k32: [-14.4  -7.3   8.7   5.7 -19.9 -10.6   2.4 -16.5  20.4   2.5 -15.5  -5.3
   7.8 -19.9 -67.8  -7.7 -15.5  14.2 -19.5  30.8   9.7  -5.6   0.3]
k38: [ 55.1   1.9   4.2  -2.0  14.8  19.1   7.4  19.1  -9.6 -82.6   3.0 -14.0
  -0.3   9.8  52.8  14.7  24.4  -4.3  12.0   8.2  -7.5  32.3  13.3]
k876: [-13.5  13.2   2.3  24.4   7.7 -30.9  -8.2  22.8 -14.9  73.1  15.2  37.1
  -2.2 -14.9   1.8  52.8  14.7  -9.7  24.4  24.4  -9.5 -11.0  24.3]
howmany k876: [1.7] : 0
howmany k38: [1.9] : 1
next: [-14.9   1.8  52.8  14.7] : [-9.7 24.4 24.4]

k276: [ 21.6 -14.4 -39.3 -67.5 -18.9  53.5  15.6  30.5 -10.7 -27.4   1.2  25.2
  35.7  17.9]
k227: [56.3 56.3 52.9 52.9 12.5 56.3 41.1 46.5 52.9 56.3 56.3 66.8 32.7 52.9]
k143: [ 18.6 -21.1 -32.7 -71.0 -21.7  41.1  30.5  15.6  -9.7 -31.0   7.1  19.3
  16.2  13.0]
k151: [ 41.9 -31.3 -54.2 -49.5 -72.0  26.0  40.0  32.4  -7.7  52.4  18.2  48.8
  16.7  38.0]
k59: [-23.1   1.1   0.0 -47.0  -6.5  69.1  52.8  35.6  -3.5 -46.0 -23.3 -17.6
  30.3 -17.1]
next: [15.6 30.5] : [-10.7 -27.4   1.2]
howmany k227: [52.9] : 4

k858: [-40.4 -76.1   6.8 -39.8  11.4  19.1]
k78: [ 13.6  13.5 -42.9  -7.2   5.1 -57.5]
k682: [ 13.6  13.5 -19.9 -36.6 -14.8  -5.2]
k821: [ 11.3 -43.0 -43.0 -43.0  11.3 -42.9]
howmany k821: [11.3] : 2
howmany k821: [-42.9] : 1
howmany k821: [-43.0] : 3
q: [ 13.6  13.5 -42.9  -7.2   5.1 -57.5] : k78
next: [ 11.3 -43.0] : [-43.0 -43.0  11.3]
next: [-76.1   6.8] : [-39.8  11.4  19.1]

k97: [-37.2 -16.4  -9.5  -5.0 -31.3 -13.7 -15.5  32.1 -42.1  -5.6 -38.6 -16.1
 -30.0 -38.3 -20.8 -19.0 -32.5  53.2  29.2 -38.2 -22.3 -38.6   4.8 -20.3
  -9.6 -22.8  71.5 -46.7  77.3 -21.9  31.9   0.8 -66.6  -4.5 -18.7  18.5
 -13.8 -41.0 -21.8 -18.8  55.5 -37.0  38.5   0.5 -28.4  22.2   2.9]
k537: [ -9.5  12.9   4.4 -25.4 -11.4  -9.3  13.0  12.7 -11.4  11.4   2.2  30.2
 -47.9  -5.0  -4.2  16.2 -22.3   4.8  53.2 -38.6  -9.6  71.5 -38.2 -20.3
 -22.8  29.2 -46.7 -32.5  40.5  16.3  46.7  15.5 -52.9   9.1  27.4 -27.2
  16.2  -4.4 -11.4  18.4 -30.0 -38.6 -11.4  26.1   0.8   4.7  21.5]
k284: [-37.2 -16.4  -9.5  -5.0 -31.3 -13.7 -15.5  32.1 -42.1  -5.6 -38.6 -16.1
 -30.0 -38.3 -20.8 -19.0 -32.5  53.2  29.2 -38.2 -22.3 -38.6   4.8 -20.3
  -9.6 -22.8  71.5 -46.7  -4.9 -21.9  31.9   0.8 -66.6  -4.5 -18.7  18.5
 -13.8 -41.0 -21.8 -18.8 -40.9   8.3 -35.1  12.6  54.4 -34.4 -15.7]
q: [-37.2 -16.4  -9.5  -5.0 -31.3 -13.7 -15.5  32.1 -42.1  -5.6 -38.6 -16.1
 -30.0 -38.3 -20.8 -19.0 -32.5  53.2  29.2 -38.2 -22.3 -38.6   4.8 -20.3
  -9.6 -22.8  71.5 -46.7  -4.9 -21.9  31.9   0.8 -66.6  -4.5 -18.7  18.5
 -13.8 -41.0 -21.8 -18.8 -40.9   8.3 -35.1  12.6  54.4 -34.4 -15.7] : k284
howmany k537: [-5.0] : 1
howmany k537: [4.8] : 1
next: [-38.6  -9.6  71.5 -38.2 -20.3 -22.8  29.2 -46.7 -32.5] : [40.5 16.3 46.7]
q: [-37.2 -16.4  -9.5  -5.0 -31.3 -13.7 -15.5  32.1 -42.1  -5.6 -38.6 -16.1
 -30.0 -38.3 -20.8 -19.0 -32.5  53.2  29.2 -38.2 -22.3 -38.6   4.8 -20.3
  -9.6 -22.8  71.5 -46.7  77.3 -21.9  31.9   0.8 -66.6  -4.5 -18.7  18.5
 -13.8 -41.0 -21.8 -18.8  55.5 -37.0  38.5   0.5 -28.4  22.2   2.9] : k97

k748: [ -3.8 -27.5 -67.2   8.4 -67.3 -42.5  48.6 -59.2  38.4 -10.6  49.9  54.2
 -32.0   4.3  28.1 -38.1 -34.3   7.6 -64.0 -34.6 -22.6 -41.6 -11.9  42.7
 -34.6  -3.1  -1.1  49.9 -21.3  12.8  12.9  46.3  54.6 -34.6 -18.8  19.4]
k372: [ 10.1  52.9  66.9 -37.6   8.1  24.4  -0.7  51.8  26.8  54.7 -63.9 -36.8
 -14.7   9.2  38.1  65.5 -65.3  47.7 -47.5  64.6  55.4 -23.2  18.4  -7.0
  65.7  60.6  50.8 -49.1 -56.8  48.0 -50.3  -4.2  47.5 -42.3 -48.5  38.6]
k387: [ 12.0 -30.8   6.6   5.9 -53.0  26.4 -63.4   9.6 -46.9  36.6   0.3 -54.3
 -32.1  11.4 -26.7  37.4 -35.6 -62.3  -6.0 -34.4  59.9  48.9 -66.9  53.6
  17.2  22.4 -47.1  38.9 -28.5  -5.3  20.7  49.8  52.8  20.6 -30.4  47.8]
k889: [-40.1   2.9  49.3  37.5  30.2  29.0  -4.0 -50.4 -36.6  65.1 -44.0  44.2
 -36.1  33.6 -27.6  57.2  40.3  43.6 -44.6  -9.1  50.7 -27.6  -0.6  20.9
 -62.3  36.3  58.9  51.4  60.7  -5.8 -51.9 -12.3  17.9  -6.3 -66.1 -25.6]
k255: [ 10.1  52.9  66.9 -37.6   8.1  24.4  -0.7  51.8  26.8  54.7 -63.9 -36.8
 -14.7   9.2  38.1  65.5 -65.3  47.7 -47.5  64.6  55.4 -23.2  18.4  -7.0
  65.7  60.6  50.8 -60.2  24.5 -36.3  59.2  -4.3 -64.7   0.9  46.1  18.8]
k991: [-46.9 -15.3  31.8 -35.7  -9.6 -61.8 -62.5  32.9 -31.7 -50.7  54.8   7.8
  16.2 -38.0 -65.1 -45.7 -65.6 -33.4  -9.4 -12.0 -45.8  48.8  10.2  53.8
  11.2 -13.1 -54.4  67.0   0.7  16.3 -33.6  34.6  17.3 -23.8 -57.4  42.9]
k888: [-14.7   9.2  38.1  65.2 -65.3  47.7 -47.5   9.5 -37.8 -65.9  30.2 -27.9
 -39.9 -13.1 -47.1  -5.9  25.3  48.6  38.3 -33.0  22.9  63.9 -39.8  53.3
  20.7  38.3  35.0 -67.0  49.8  -3.6 -19.7  57.9 -50.7  40.3  35.3 -56.1]
k138: [-54.5   6.0   0.2  44.1 -11.9 -17.6  65.4  20.7 -11.7 -51.6  19.4  12.1
  61.6 -60.3  57.8  43.8  -0.9  14.0  24.0 -20.4 -45.7  44.3  29.6  66.7
   4.4  20.3 -52.1 -63.2 -40.0   2.3 -66.1  33.7  -7.7 -47.6  42.1  14.7]
k365: [ 54.8 -19.4  33.0 -25.1 -50.8 -10.7  48.8 -48.9  32.8  38.5 -21.6 -55.8
 -29.5 -44.2 -29.4  26.7 -15.6  55.9  -4.0 -17.5 -37.0  31.8 -50.8 -29.5
  55.1 -46.7  44.1  55.0 -33.3  41.4 -52.7   7.5  22.0  65.8 -61.7   3.9]
k441: [-68.1  19.3 -55.1 -18.9 -18.9  21.3 -18.4 -21.7  32.8 -45.8 -35.6  22.8
  35.8 -30.5 -18.4  58.1 -13.6  43.3  41.0   1.5  45.5  -2.4  31.4 -18.4
 -29.0  17.9 -31.3 -22.3  43.0   2.9 -27.0  23.5 -38.4 -30.3  30.6 -14.4]
k560: [-16.5  66.2 -24.1   8.1 -41.2  37.5   0.0 -43.6  33.4   3.7  29.3   2.5
  41.8  39.2  35.1 -46.1  29.3 -34.1 -43.5 -59.3  10.4  63.8  21.5 -17.8
  -7.9  12.8 -37.5  52.0 -64.2  11.3 -28.2  61.3 -55.2  21.5  36.7 -67.7]
k91: [ 34.9 -19.3  -2.8 -18.1  63.6  38.5   5.1  24.6  38.3  52.1  68.3 -59.7
  19.8  47.9  10.1 -63.3 -50.8 -40.5  30.1 -41.7 -15.5  -0.8   2.2 -25.4
 -14.7 -66.1 -20.6 -32.9  24.5 -68.0 -33.8  -9.7  37.6  32.2   7.8 -10.4]
q: [ 10.1  52.9  66.9 -37.6   8.1  24.4  -0.7  51.8  26.8  54.7 -63.9 -36.8
 -14.7   9.2  38.1  65.5 -65.3  47.7 -47.5  64.6  55.4 -23.2  18.4  -7.0
  65.7  60.6  50.8 -60.2  24.5 -36.3  59.2  -4.3 -64.7   0.9  46.1  18.8] : k255
howmany k560: [29.3] : 2
q: [ 10.1  52.9  66.9 -37.6   8.1  24.4  -0.7  51.8  26.8  54.7 -63.9 -36.8
 -14.7   9.2  38.1  65.5 -65.3  47.7 -47.5  64.6  55.4 -23.2  18.4  -7.0
  65.7  60.6  50.8 -49.1 -56.8  48.0 -50.3  -4.2  47.5 -42.3 -48.5  38.6] : k372
howmany k748: [-34.6] : 3
howmany k365: [-50.8] : 2
howmany k441: [-18.9] : 2

k425: [-18.1  38.8 -57.3  16.7  -1.6 -16.2  -2.8 -50.2 -32.0 -30.5   5.7  33.8
 -53.8  10.3  22.6  23.5 -70.6 -52.8 -59.7 -54.5   3.3   6.1 -24.4 -39.4]
k595: [  8.6 -29.8  21.5  16.7 -16.2  -1.6  -2.8  18.3  17.9  20.4   7.6   3.4
  18.0 -23.0  -8.2 -10.6  -6.7  20.8  11.3  39.0   6.6 -15.9  13.5  23.2]
k919: [ 23.5 -10.4  25.8   0.4  25.7  16.2  21.4  12.9  31.9  -2.4 -11.1  25.7
  26.4   7.8  -5.4  -6.4  38.3   3.2  26.7   8.0   5.2  16.3   2.7 -15.2]
k603: [-16.7  27.0 -32.2  13.6  10.6 -36.8  11.1 -19.5  -0.3 -12.2  -8.7  16.7
 -22.8   3.6  10.6  23.8 -13.2  -7.8 -38.8   4.6  27.3  -3.7   4.9 -14.3]
k567: [-18.1  38.8 -57.3  -3.1 -17.7 -50.7  -7.9 -50.2 -32.0 -30.5   5.7  33.8
 -53.8  10.3  22.6  23.5 -70.6 -52.8 -59.7 -54.5   3.3   6.1   5.6  -8.1]
k163: [ 21.3 -67.4  37.0  -2.3  -0.8  45.7   6.0  42.5  11.8   6.8   5.7 -28.3
  52.9 -12.8 -21.7 -49.4  31.6  19.0  41.3  17.1 -18.7  -2.2  -2.0 -10.0]
howmany k919: [25.7] : 2
next: [ 16.7 -16.2  -1.6  -2.8] : [18.3 17.9 20.4]
next: [-10.4  25.8   0.4  25.7] : [16.2 21.4 12.9]
next: [25.7 26.4  7.8 -5.4 -6.4 38.3] : [ 3.2 26.7  8.0]
next: [-36.8  11.1 -19.5  -0.3 -12.2  -8.7  16.7] : [-22.8   3.6  10.6]
q: [-18.1  38.8 -57.3  -3.1 -17.7 -50.7  -7.9 -50.2 -32.0 -30.5   5.7  33.8
 -53.8  10.3  22.6  23.5 -70.6 -52.8 -59.7 -54.5   3.3   6.1   5.6  -8.1] : k567

k107: [ 24.3 -25.3 -53.4 -47.2  -9.0  84.5  58.1 -49.3]
k182: [ 40.2 -25.3 -16.8  24.8  59.3  41.5  15.8 -54.5]
k894: [-12.0 -31.2 -18.7  -8.3  -3.7  84.5  73.2 -57.1]
k226: [-12.0 -18.6 -18.7 -12.0  -3.7  84.5 -18.7 -18.7]
next: [ 24.3 -25.3] : [-53.4 -47.2  -9.0]
howmany k226: [-18.7] : 3

k671: [-26.5 -46.3 -17.4 -13.8 -46.2  23.1 -23.6 -18.6 -77.0]
k420: [  3.7  26.3  47.9  17.7  -1.8 -10.3  23.0 -80.8  68.5]
k434: [ 64.1  64.1 -83.1  12.7 -83.0 -83.1  39.6 -83.1  64.1]
k26: [ -8.0 -26.4 -46.3 -17.4   4.6   9.4 -41.8  81.5 -63.7]
k916: [ 84.2  12.0  -7.2 -15.6 -48.3  25.6 -24.4 -22.1 -79.0]
k507: [-39.2  -1.5  34.2 -44.4  46.6  28.6 -39.6  78.1   1.5]
next: [-48.3  25.6] : [-24.4 -22.1 -79.0]
howmany k434: [-83.1] : 3
next: [-26.4 -46.3 -17.4   4.6] : [  9.4 -41.8  81.5]
next: [ -7.2 -15.6 -48.3  25.6] : [-24.4 -22.1 -79.0]
howmany k26: [4.6] : 1
next: [-26.4 -46.3 -17.4] : [  4.6   9.4 -41.8]
howmany k671: [23.1] : 1

k207: [ 67.8  53.7 -40.7 -28.0]
k740: [54.7 54.7 54.7 54.7]
k445: [ 51.5  55.7  -9.0 -31.1]
k893: [ 65.2  77.0 -16.1 -13.0]
howmany k740: [54.6] : 0
q: [ 65.2  77.0 -16.1 -13.0] : k893

